Below is a small trained network, with its code and all its weights. Each question gives an input and a target symbol and asks what happens when units are switched off, that is, made to give their printed mean instead of their output.

import numpy as np


def w(rows, s, z=0):
    codes = np.array(rows[::2]) - 128.0
    scale = np.full(codes.shape[1], s)
    scale[-1] = z or s
    return codes * scale


def f(y):
    return np.maximum(y, 0)


def softmax(a):
    e = np.exp(a - a.max(-1, keepdims=True))
    return e / e.sum(-1, keepdims=True)


def log_softmax(a):
    a = a - a.max(-1, keepdims=True)
    return a - np.log(np.exp(a).sum(-1, keepdims=True))


def net(x, mask):
    ids = ['γδζηξπσφψω'.index(c) for c in x.split()]
    T = len(ids)
    res = E[ids] + P[:T]
    u = 0
    for l in range(2):
        q, k, v = (res @ M[l].T for M in (Q, K, V))
        z = softmax(np.where(np.tri(T) > 0, q @ k.T / 3**0.5, -1e9)) @ v
        res = res + np.where(mask[u], z, O[l][:, -1]) @ O[l][:, :-1]
        u += 1
        y = f(res @ A[l][:, :-1].T + A[l][:, -1])
        res = res + np.where(mask[u : u + 16], y, B[l][:, -1]) @ B[l][:, :-1]
        u += 16
    return log_softmax(res[-1] @ U[:, :-1].T + U[:, -1])


Q, K, V, O, A, B = {}, {}, {}, {}, {}, {}
E = w([
[100,184,107,142],'γ',
[127,104,119,68],'δ',
[99,193,113,136],'ζ',
[109,200,103,152],'η',
[99,255,140,116],'ξ',
[148,48,136,83],'π',
[49,29,130,11],'σ',
[53,183,167,21],'φ',
[103,143,207,114],'ψ',
[177,103,189,159],'ω',
],0.0097)
P = w([
[77,101,50,199],'0',
[167,147,57,164],'1',
[169,136,75,147],'2',
[179,133,92,135],'3',
[163,126,112,133],'4',
[158,125,136,137],'5',
[150,116,156,131],'6',
[152,123,179,125],'7',
[119,97,201,125],'8',
[111,95,227,132],'9',
[117,116,231,136],'10',
[58,91,254,163],'11',
],0.0052)
Q[0] = w([
[168,101,39,115],'L0H0',
[69,91,167,30],'L0H0',
[11,85,71,227],'L0H0',
],0.013)
K[0] = w([
[94,145,48,180],'L0H0',
[97,137,249,204],'L0H0',
[51,207,109,44],'L0H0',
],0.013)
V[0] = w([
[108,80,212,113],'L0H0',
[102,165,147,56],'L0H0',
[205,136,3,181],'L0H0',
],0.0046)
O[0] = w([
[162,121,103,58,177],'L0H0',
[245,211,124,137,192],'L0H0',
[2,59,155,222,11],'L0H0',
],0.0047,0.0011)
A[0] = w([
[57,167,220,238,84],'L0N0',
[104,55,192,213,158],'L0N1',
[85,169,54,157,72],'L0N2',
[186,2,127,105,168],'L0N3',
[104,124,95,82,245],'L0N4',
[145,133,80,126,77],'L0N5',
[155,99,76,139,59],'L0N6',
[123,177,204,168,144],'L0N7',
[197,144,94,164,4],'L0N8',
[180,111,179,177,21],'L0N9',
[136,172,66,139,94],'L0N10',
[199,53,89,52,25],'L0N11',
[172,192,167,130,12],'L0N12',
[56,61,54,234,137],'L0N13',
[108,55,183,57,180],'L0N14',
[165,198,107,111,198],'L0N15',
],0.0054,0.002)
B[0] = w([
[120,92,90,210,160],'L0N0',
[208,96,132,96,158],'L0N1',
[130,146,123,41,145],'L0N2',
[246,198,124,98,208],'L0N3',
[138,214,158,216,234],'L0N4',
[133,136,132,165,129],'L0N5',
[132,120,120,146,129],'L0N6',
[102,77,140,193,185],'L0N7',
[116,142,137,76,128],'L0N8',
[195,98,137,109,136],'L0N9',
[140,151,144,89,145],'L0N10',
[139,227,112,109,162],'L0N11',
[71,92,113,121,139],'L0N12',
[212,85,96,52,147],'L0N13',
[177,231,161,116,253],'L0N14',
[104,147,148,227,205],'L0N15',
],0.011,0.0029)
Q[1] = w([
[124,161,118,99],'L1H0',
[198,228,157,185],'L1H0',
[143,253,131,161],'L1H0',
],0.018)
K[1] = w([
[121,93,133,134],'L1H0',
[121,142,253,117],'L1H0',
[158,108,227,119],'L1H0',
],0.015)
V[1] = w([
[92,159,165,55],'L1H0',
[252,116,106,117],'L1H0',
[108,53,214,166],'L1H0',
],0.013)
O[1] = w([
[135,174,2,56,226],'L1H0',
[94,45,215,62,253],'L1H0',
[201,191,212,147,26],'L1H0',
],0.0098,0.0053)
A[1] = w([
[93,66,111,140,96],'L1N0',
[99,106,74,86,141],'L1N1',
[72,133,210,107,89],'L1N2',
[83,190,154,158,50],'L1N3',
[68,53,127,95,134],'L1N4',
[1,161,146,139,62],'L1N5',
[201,103,76,128,120],'L1N6',
[187,89,148,118,148],'L1N7',
[199,91,130,200,143],'L1N8',
[155,131,103,176,141],'L1N9',
[54,68,101,237,132],'L1N10',
[124,113,160,136,50],'L1N11',
[140,112,130,137,69],'L1N12',
[171,155,187,142,213],'L1N13',
[111,194,130,99,86],'L1N14',
[115,63,68,167,2],'L1N15',
],0.0094,0.0043)
B[1] = w([
[102,143,162,77,161],'L1N0',
[171,209,114,166,253],'L1N1',
[175,77,64,145,230],'L1N2',
[168,39,135,140,165],'L1N3',
[153,173,205,85,238],'L1N4',
[174,100,52,76,196],'L1N5',
[74,74,111,120,166],'L1N6',
[171,109,82,86,200],'L1N7',
[120,76,164,132,155],'L1N8',
[136,104,154,166,153],'L1N9',
[250,114,213,152,173],'L1N10',
[122,164,135,155,153],'L1N11',
[111,151,131,118,130],'L1N12',
[28,153,129,144,233],'L1N13',
[113,84,112,206,228],'L1N14',
[74,183,172,204,137],'L1N15',
],0.015,0.0052)
U = w([
[130,116,119,173,121],'γ',
[103,110,102,144,97],'δ',
[127,107,111,169,42],'ζ',
[129,113,121,176,104],'η',
[161,71,85,177,53],'ξ',
[137,81,81,107,62],'π',
[105,155,89,111,145],'σ',
[98,85,22,167,254],'φ',
[3,123,140,185,255],'ψ',
[70,9,83,123,227],'ω',
],0.0071,0.0025)

Each question gives the input, a string of symbols that net reads in full, and the target symbol t.
The units are the heads (3 rows each of Q, K, V and O) and the neurons (one row each of A and B). Each row of codes is followed by its name. A weight is (code - 128) times the scale printed after its matrix; where a second scale follows, it is the last column's (O, A, B and U).
mask holds one flag per unit, layer by layer, with each layer's heads first. A switched-off unit (its flag False) gives its mean, the last column of its rows in O or B, instead of its output. The means were averaged over made-up inputs and are rounded, as every weight is.
A unit's drop is (log p(t) with every unit on - log p(t) with that unit switched off) / (log p(t) with every unit on - log p(t) with every unit switched off).
The circuit of an input: a set's keep is (log p(t) with only the set's units on - log p(t) with every unit switched off) / (log p(t) with every unit on - log p(t) with every unit switched off). Starting from the 12 units with the biggest drops (on a tie, the unit counted first), units are removed one at a time, each time the one whose removal leaves the highest keep (on an exact tie, the one counted first), for as long as the keep stays at least 0.8.
circuit, biggest first: the units of the circuit, biggest drop first
unit that matters most: the unit with the biggest drop
top k neurons: the k neurons with the biggest drops, biggest first
k most important neurons of layer l: the k neurons of layer l with the biggest drops, biggest first
input σ ξ π δ ζ η ψ ψ, target ψ: circuit, biggest first	L1N13; L1H0; L0N7
input ξ ζ η ω φ σ σ π φ φ γ, target φ: circuit, biggest first	L1H0; L1N4
input φ φ ψ ω ζ γ φ γ ξ φ φ φ, target φ: circuit, biggest first	L1H0; L1N14; L1N4
input ξ ξ ω φ σ γ φ ψ ψ ψ ξ, target ψ: circuit, biggest first	L1H0; L1N13; L0N7
input φ ω π σ σ σ γ, target σ: unit that matters most	L0N14
input ψ γ σ ω σ γ σ π φ φ π, target φ: 4 most important neurons of layer 1	L1N6; L1N4; L1N14; L1N10
input φ ζ σ η φ ζ ω ω γ, target ω: circuit, biggest first	L1H0; L1N2; L1N1; L0N3
input η ω φ φ γ γ φ ξ, target φ: circuit, biggest first	L1H0; L1N4
input δ π ω σ φ φ φ φ δ ψ, target ψ: top 3 neurons	L1N13; L1N2; L1N5
input φ σ ζ φ ω φ, target ω: top 2 neurons	L1N1; L1N2
input ψ ζ π φ ξ σ σ π, target σ: top 3 neurons	L0N14; L0N3; L1N1
input γ φ σ π δ δ σ ξ δ, target σ: top 2 neurons	L0N14; L0N3
input ω σ φ ξ ζ η γ η γ φ η σ, target φ: top 3 neurons	L1N14; L1N4; L0N14
input σ η σ η, target σ: 2 most important neurons of layer 0	L0N3; L0N14
input ζ ξ ξ, target ξ: top 3 neurons	L1N10; L1N3; L0N15
input γ φ σ ω φ δ σ γ δ π, target π: top 3 neurons	L0N3; L0N14; L1N7
input φ ψ η φ φ σ ξ, target φ: top 2 neurons	L1N4; L1N5
input ψ γ φ φ η ξ σ, target σ: 2 most important neurons of layer 1	L1N1; L1N2
input δ ψ ξ, target ψ: top 2 neurons	L1N13; L1N2
input φ ω ω φ η ζ φ φ ζ, target φ: top 2 neurons	L1N4; L0N14
input π σ π, target σ: 2 most important neurons of layer 1	L1N4; L1N1
